Each row was made from one walk, in order. Every step used is in the known rows, and no mark comes twice. Write each row's walk.
Known rows
tupu-gedidap-kever-zatub-zabu-mevef-labemi: [ -95 -223 -281  -77  801   39  167   15 -172 -179  -88   52  129    0
  210   -6 -127  278  -11  200  166  175  114   31 -153  -28 -233  254
  -25  -25 -113 -151  -94   -7 -112  139   10 -318   11   93  323  299
 -133  -67   54]
gisu-muzo-tupu-gedidap-kever-zatub-zabu-mevef-kive: [ -67  -33 -130   12  657  -10   27   -2 -355 -137 -149  173   73 -141
   85 -129 -247  249    6   93  237  309  122   28   57  -30  -66  247
   29 -111  -81 -327   20  -56 -108   27  -34 -303  -65   82  350  277
  -42 -269   59]
muzo-tupu-gisu-mevef-labemi: [ -31   51 -138   56  188  -75   32  142 -187  -69    5   57  188   40
  -61   54   32   67   62  173  -23  -74  -58    3 -133   27   47   44
  -92 -189 -192  -68  -39  -24 -145  -19   15   -1  -46  -42  100  -45
  -25 -229   55]
tupu-zabu-mevef-labemi-gisu: [  83 -202 -220   53  158   10  127  -68  -82 -103   21 -107  280   25
  113   71  103  -10   44  152   55  -80  -17  118 -108   46 -283  204
  -70  -89  -77   22  -98  -46  -90  204    1 -298   93  -43  142  183
   54 -229  138]
gedidap-dezo-gisu-mevef-muzo: [  67    5  -30  -87  -45  -88  -65   23 -134   38  -90    7   20 -168
 -184   61   85   78 -158   81  -13   -9  -47   77 -144  -17   96  -61
  -45 -129 -166   42  -22    8 -137   78  112  -84  173   30 -172  -22
  240  -93   62]
tupu-gedidap-mevef-dezo-gisu-muzo-zatub: [ -81   -8   64  -13  229  -34   61  103 -170  -29 -151   54  192 -199
  156   45  -38  376  275  133   -5   84   43  187 -102    1  169  245
  -40   -8 -209 -199  -43   -3  -68  123   18  226    7  135 -124   61
  -67  -26   34]
muzo-zatub-zabu-kever-gedidap-mevef: [-152  -91 -240  122  535   36  112   93  -60  -69 -107   14  462 -103
  -17   -1 -316  230  266   56   88  -19   66 -106  -96   57 -294  381
   27   35 -213 -171  -35   86 -159   36   -5 -449  183    9   89   56
  -52 -161   17]
gisu-mevef-muzo-tupu: [  57   65  -38  116  124 -122    0   53 -231   51  -63  110  -29  -23
 -242  -73   16  106  -10  108   54   90   16   84  -42   11   61   87
  -66 -152 -154 -208   69 -114 -246  -78    9 -168   61   66  105 -200
  -38 -235   27]
kever-muzo-gisu-mevef-labemi: [  17  -13 -110   50  273  -52   22  -20 -273 -174 -100  -54   40   20
 -112    2  195 -166  -75  113  -34  -50  -54   29 -298   36   15   -8
  -83 -234 -263 -128   14   -3 -288  141   76 -213   -1  112  141   -2
   13 -129  129]
mevef-gisu-muzo-tupu: [ -50  153  -89   90 -123  -37  -29   78 -241  -32   -1   96   89 -105
 -213  -59    0  -56   27   21   55   88  -48   36   68    8  120   -7
    6 -107  -36 -262   73  -25 -206  -95   -6  -77 -104  -13   20  -76
   22 -104   28]
labemi-gisu-muzo-tupu-gedidap-kever-zatub-kive: [ -20   81  -50  -31  144   -9   65    8 -250 -102  -75  190   63 -156
  201   -6 -115  207  -56   66  140   93  164  219  -75  -51 -169  158
   88  -72  -18 -405    8   41 -147  -97  -52   66  -71  160  260  256
   79 -143  -26]
mevef-gisu-muzo-zatub-zabu: [-138   34  -85  115  -12    7   72   48 -145  -65  -51   77  180 -192
  -56  -43   10   13  199   54   32   79  -13 -158   67   26  -61  226
   30  -54 -151 -249   50   38 -225   27   40 -274 -192  -69   61    8
 -127 -117    0]
zabu-mevef-gisu-muzo-zatub-kive: [  -8   10 -152  106  115  -56  100  -42 -356  -32  -32  139    6 -282
 -117  -93  -54  -70  -69  -70  104  179   82   52  174   53 -206  109
   41 -123 -172  -80   47  -15 -148  149   77 -258  -79    9  176 -146
  -21 -228   74]
dezo-gedidap-mevef-labemi-gisu-muzo: [   3   77  -88  -76  150   22   91  -62 -263 -111  -33  -19   65 -207
   18   61  143  172  111   34 -116 -155  -42  230   34   -7   12   96
  -91    4 -155 -114   71  -91  -33   19  -96  304  -78  110   49    6
  -77  -38    2]
zabu-mevef-labemi-gisu-muzo-zatub-kever-gedidap-tupu: [ -39 -218 -240  109  424   -9  173  -44 -459 -188 -123  -13  386 -200
   53  -65 -111  241 -161   83   36   47  158   40 -314   71 -223  307
  -66  -93 -220 -167  -25  -28 -335  173 -104 -309   16  160  242  184
   17 -422  141]
zatub-kever-muzo-gisu-mevef: [ -73   66    4  -32  394  -18  133    4 -229 -234 -160   11  -58   -3
   -2  -37   92   48  -50    3   61   39   32   63 -216   -1  -48   56
   -7 -159 -112 -255  -32   15 -235  144   79 -161  156   40   96   71
   87 -135  135]
zabu-mevef-muzo-zatub-kever-gedidap-tupu: [ -69 -191 -247  195  470  -38   94    9 -379  -37 -168  116  246 -131
   11 -156 -318  347 -135   89   86  166  191    1 -231   71 -150  339
  -40 -108 -228 -212  -27  -67 -397  133  -22 -416  131  139  147  -64
   18 -377   97]
dezo-mevef-muzo-zatub-zabu-kever-gedidap-tupu: [ -85  -29 -268  161  484  -18  112   15 -427   61 -173  146  373  -28
   32  -42 -366  270   58  168   76  -39   93 -181  -68   43  -97  304
   37  -52 -305 -246   15  -88 -299    9   89 -567   25   97   26 -146
 -139 -378   59]
gedidap-dezo-mevef-gisu-muzo-zatub: [  -5  183  -67   98 -147  -36   31  -40 -336   48 -100  100   53 -281
 -101    8  -66  -88   33  -20  106   39  -57  -39  -54   29  159  -41
   33  -48 -164   -9   55    3  -69   10  153 -121 -128   28 -257  -37
   23  -98  111]
zabu-kever-muzo-gisu: [ -11   46 -141   82  241   11  -25   20 -263 -119  -88   35  164   92
  -81   58  -76  -81 -139   -7  -54  -58   45   74 -173   18 -134   35
   87 -147  -43 -172  -14   31 -210   78   68 -302  328   91   38   95
  194 -136  112]
tupu-gedidap-kever-zatub-zabu-mevef-gisu-muzo: [-129 -105 -181  -19  669   23  126  -40 -222 -166  -79  110   33 -101
   85  -35  -87  218  -46  125  171  268   66   64   11  -61  -93  287
   52  -34  -48 -255  -29    4 -180  102   52 -327   28  101  321  228
  -25 -110   78]
labemi-muzo-mevef-dezo-gedidap-tupu-gisu: [ -24  221    0   44   13  -11   87 -119 -265   77    3  131  132  -99
  272  104 -144  416   -5  183  -82  168   16  243  -76    1  219  126
   -7 -201 -219 -299   27  -55 -243    3    6   57  -24  197  -99  204
  -48   -7   53]
zabu-mevef-dezo-gisu: [  56 -111  -60  -29  105  -29   69   25 -259  -16   -8  -24  204  -33
    6   66  -41   83 -178  -36   53  112   34  171   35    6  -31  -17
    3 -112  -77   98  -56  -62 -135  187   66 -148  279   36  -85   80
  103  -94   68]
kever-muzo-zatub-zabu-mevef-dezo-gedidap: [-108 -109  -60  148  361   24  193   -9 -368 -148 -135   49  338  -96
   36    3 -223  177  103  -55   64   61  152  -71  -32   47 -150  278
   60 -114 -208 -244   48  -30 -318  109   58 -270   71   78  158  154
 -205 -177   65]
mevef-gisu-muzo-tupu-zabu-kever: [ -78  154 -189   86   60  -18  -20  102 -227  -69   -2   68  243   -5
 -233  -15  -87   48  126   83   86   23  -45   58   62   14    0  136
   48 -106    0 -291   14  -14 -166   -5   40 -348  122  -81   64   23
   77 -218  102]
labemi-gisu-muzo-tupu-gedidap-kever-zatub: [  -4   41   -7   67  124    6   29   14 -254  -87  -68  139  164  -90
  191   26  -56  203  -78   81   68   77  118  194 -190  -58  -21  233
   71  -36   48 -349   27   19 -226 -129  -82   60    9  193  217  316
  114 -193    1]
muzo-gisu-mevef-labemi-kive: [  82  -23 -180 -162   79  -51   33   19 -233  -30    6   35   82   22
   26   91  333 -114 -186  147  -30   -6 -103   42 -145   55   13  -72
  -85 -203 -338   15    3  -32 -166  105   19  -71  -65   77   96  -43
 -121  -22   55]
zatub-zabu-mevef-labemi-gisu-muzo-tupu: [  17 -123 -165   68  245  -13  131  -51 -288 -187 -105  -27  413 -133
  -71   40   -2  -45  -16   56  120   29   72    7   36   27 -296  211
  -17 -120  -83 -321   10  -73 -178   15 -113 -312  -18  -56  187  257
  -38 -295   50]
dezo-gedidap-kever-muzo-tupu: [ -72  155  -83   -2  279   44  -37  101 -428 -138 -109   71  115  -28
   72    5 -151  240  -78  -73  -18  -55   91   75 -125  -31   -5   89
   72  -46   19 -292   97  -19 -153 -157    0   36    1   49  223   -3
   54  -66   29]
zabu-kever-gedidap-dezo-gisu-mevef-muzo: [  17  -55 -233  -48  423  -81  -45   99 -201    2  -31   29  155    6
 -317   44 -104  164 -189   82  -40  -71    3  132 -188   18   37   28
   13 -137 -189   60  -36   17 -220  161  109 -363  455  153   18  -68
  241 -245  121]
zabu-mevef-labemi-muzo-gisu: [ 109  -39 -221    6  159  -33   27 -112 -323  -40    0  -39  221 -104
  103   49   66  -98 -216   64   -1  108    1  243 -115   55  -93   46
  -51 -215 -161  -65  -37  -61 -223  190  -12 -239   -7   98   47  117
   77 -142  118]
zatub-kever-muzo-gisu-mevef-dezo-gedidap-tupu: [-155   90  -45 -130  421   -3  138   -2 -412 -249 -163   -3   48   -1
   65   -3  -93  461 -151   53   46  117   46  117 -221  -21   80   55
  -15 -177 -229 -393   -8  -51 -328   95   59 -126  174  106  -23  182
   -2  -17  134]
muzo-zatub-kever-gedidap-tupu: [-185  -87 -147   50  355   28  101  118 -166  -79 -118   43  305  -80
  183 -107 -314  427   30   70   65   52  143 -149 -311   51  -77  276
   -7   15 -190 -195  -45   75 -257   41  -30 -216  -41   56   80   69
  -49 -174   36]
muzo-zatub-zabu-kever-gedidap: [-144 -118 -218  104  469   35   98  140  -68  -55  -52   41  445   26
   54   13 -283  204  154   47   34  -48  113 -187  -92   61 -256  353
   88    6 -173 -146  -22   80 -189   66   14 -475  116  -12  165   97
 -122 -207    3]
muzo-mevef-dezo-gedidap-tupu-zabu-kever: [ -45  133 -161   51  356   18  104   16 -236    7  -59   75  153  118
  112   70 -248  540   65  199   49  102   61  132  -77   19   19  198
   10  -73 -201 -276   37 -107  -94   63   21 -292  255   58  -50  228
 -165  -10   76]
gisu-muzo-zatub-kever-gedidap-mevef: [-161   62    8  101  408   -5   70   27 -184 -150 -209   43  151 -275
  -63 -147 -153  194  275  -36   93   27   91   19 -165   46   61  317
  -29   18 -146 -216   18   45 -113  126  -50  -30   -3   87  104   -5
  -59 -245   42]
mevef-gisu-muzo-tupu-zabu-kever-gedidap-dezo-kive: [-113  203 -256  -46  167  -33 -104  166 -282  -12   26   39  210  -83
 -290    0 -231   -1   67   88  139  -60  -98   97  -12   48  134   67
   99 -186 -144 -201   23   41 -159   40   67 -288  125  -56    3    6
  185 -129  185]
tupu-gedidap-kever-zatub-zabu-mevef-muzo: [ -76 -186 -205   20  701   11  113  -18 -169  -95 -132  155   29  -18
  175  -43 -177  319  -28  189  158  235  146   89  -82  -45 -184  333
   20  -53  -80 -268  -68  -46 -207   96   32 -333  113  134  282  188
  -50 -126   30]
labemi-muzo-zatub-zabu-kever-gedidap-tupu-gisu-mevef: [-146  -25 -128   61  431  -27   86  -65 -209  -18  -20   18  553 -148
   94   79 -273  378    4  175  -45   57   38  -71 -162   20  -93  446
   57 -142 -265 -242  -51  113 -367   34   43 -509   70  120  201  162
   82 -377  120]
zabu-kever-gedidap-mevef-muzo: [ -36  -34 -274  101  487  -26   10   37 -124  -14  -56   59  119   -8
 -290  -60 -220  146  105   84   13  -22   10  195  -90   39  -82  142
  -42  -56 -139  -85  -33  -30 -171   79   -2 -302  398  188   51 -173
  109 -159   68]

Write each row's walk
[ -84 -142 -223  166  466   43  104   18 -425 -250 -239   -8  319 -195
   10  -54 -133   49   74   40  107   70  148 -123 -339   44 -429  305
  -12 -104 -129 -225  -17   55 -245   80   36 -569    6   12  315  152
    5 -234  117] : gedidap-kever-muzo-zatub-zabu-mevef-labemi
[ -89   -5 -145   29  298  -27  -31  -72 -256 -158 -133 -119  341   79
 -118   57 -202  332  -92  216   98   91  -38   50 -303   -2  -38  192
   -5 -192 -205 -313  -72   11 -276   96  101 -629  373   58  -42  276
  181 -146  219] : gedidap-tupu-zabu-kever-muzo-gisu-mevef-dezo
[-150  -30 -269   46  558   20  199   98 -188 -169 -110   88  333  -24
 -172   37 -220  177  241  148  133   83   20   26   26   -4 -289  199
   23  -75  -98 -500  -53   24 -242  -95   34 -375  224   21   97   80
   53  -72  121] : zatub-zabu-kever-muzo-tupu-gedidap-mevef-gisu
[  -1  180  -13 -149   32  -50  -30 -131 -332   22   25  -46  167  -94
  191  115  -31  415 -276  104  -52  194  -66  294  -86  -27  245   68
    6 -201 -258 -294   42  -59 -317    3   24  -92    4  178 -119  172
   50   51   82] : labemi-muzo-gisu-mevef-dezo-gedidap-tupu
[-147   16   59  -87  376  -13  168  145 -201 -117 -202   83  147 -209
  210    8  -64  511  326  117   53  118   96  206 -123   -4   95  264
  -42    3 -178 -288  -90   -3  -66  176   15  224   66   93 -129  122
  -80  -40   53] : tupu-gedidap-mevef-dezo-gisu-muzo-zatub-kever
[-107   10  -33 -121  313    0  122  180 -247 -192 -208   92  217  -63
   80   20 -151  247    6   41  102    1  142   54 -269  -14    1   11
   32 -101  -13 -377  -98   65 -183   21   44  118  117   25  -42  218
  190 -109  121] : zatub-kever-muzo-tupu-gedidap-dezo-gisu
[ -88   99 -262   72  404   45  111  -17 -355  -53  -42   80  187   61
   29   37 -170  367  -31  187  -39  -27   11   -9  -59    1  -45  213
   27  -85 -186 -314   68  -45 -269    4   77 -340  128   60  159   49
   -6 -145  144] : dezo-gedidap-tupu-zabu-kever-muzo-mevef-gisu
[-106  101 -294   72  168  -30  -88  107 -154  -99  -12   18  327  -33
 -350  -16 -222   57   73   91  140   13  -74   80 -117   44  108   91
   44 -141  -78 -258  -14   54 -203   35   53 -412  199   -7   -7   97
  181 -176  153] : mevef-gisu-muzo-tupu-zabu-kever-gedidap-dezo
[ -29  -22 -246   -7  282    4 -101  -67 -303  -21  -92    0  255   35
  246   54 -145  406 -247  173  -44   -9   -2   96  -27    0   47  281
    2 -124 -220 -286    9 -139 -237   84   10 -198   39  -26    1   35
   64 -151   69] : dezo-gedidap-tupu-zabu-mevef-muzo-gisu
[ -22   22 -140  -45  320   -3  305   78 -412 -205 -183  118  160  -52
  128   39  -72  153   92  114  148  -48  118  129 -319   20 -109  -31
  -28 -122  -94 -375  -84  -35 -192    1   38   64   -5  124  -43  221
   20 -162  188] : zatub-kever-muzo-tupu-gedidap-dezo-mevef-labemi-gisu
[  -7  114 -204  -21  414 -118  -77  142 -273   71  -37   54   90   -1
 -318  -13 -216  165   30  176  137  -61  -34  147 -121   52   75  161
   26 -230 -262 -147   20  -49 -200   57   81 -382  286   21   91 -116
  125 -263  184] : gisu-mevef-muzo-tupu-zabu-kever-gedidap-dezo-kive
[-115   17  -99  -16  339  -33  135  -20 -273   -4    4  113  151 -220
  282  -91 -188  479   65  185  -30  182   24   22 -218   42    8  258
  -60 -207 -327 -105  -80   71 -340  131   58 -261 -129  178  174   58
   77 -333  155] : labemi-muzo-zatub-kever-gedidap-tupu-gisu-mevef-kive
[  59   -9 -100 -166  240  -84  -17  191 -178   49  -14  104   25  -43
  117   46  -36  315  -78  169   45  122  -20   92  -83   -4  108  -72
  -40 -133 -202  -68  -38  -11  -41  -26   62   66  -47   34  -42   60
  132  -63  104] : muzo-tupu-gedidap-dezo-gisu-mevef-kive
[   1  -84 -266 -157  508  -29  -29   95  -41  -36   42  -67  166   66
  -75   34  -92  229   33  167   46  -75 -109   47 -113   28  -36   67
  -17 -132 -218  198 -113   62  -27  280  171 -508  333   -5   87   83
  241 -237  201] : tupu-zabu-kever-gedidap-dezo-gisu-mevef-kive
[ -72   92   28 -105  133  -28  -69  208 -332 -104 -136   55  217  -47
  120   60  -70  378   25   88   39  110   71  211 -149  -41  188   85
   43  -97  -31 -329  -31  -21  -98   18   14   69   68   48  -52  175
   59  -32   29] : mevef-dezo-gisu-muzo-tupu-gedidap-kever
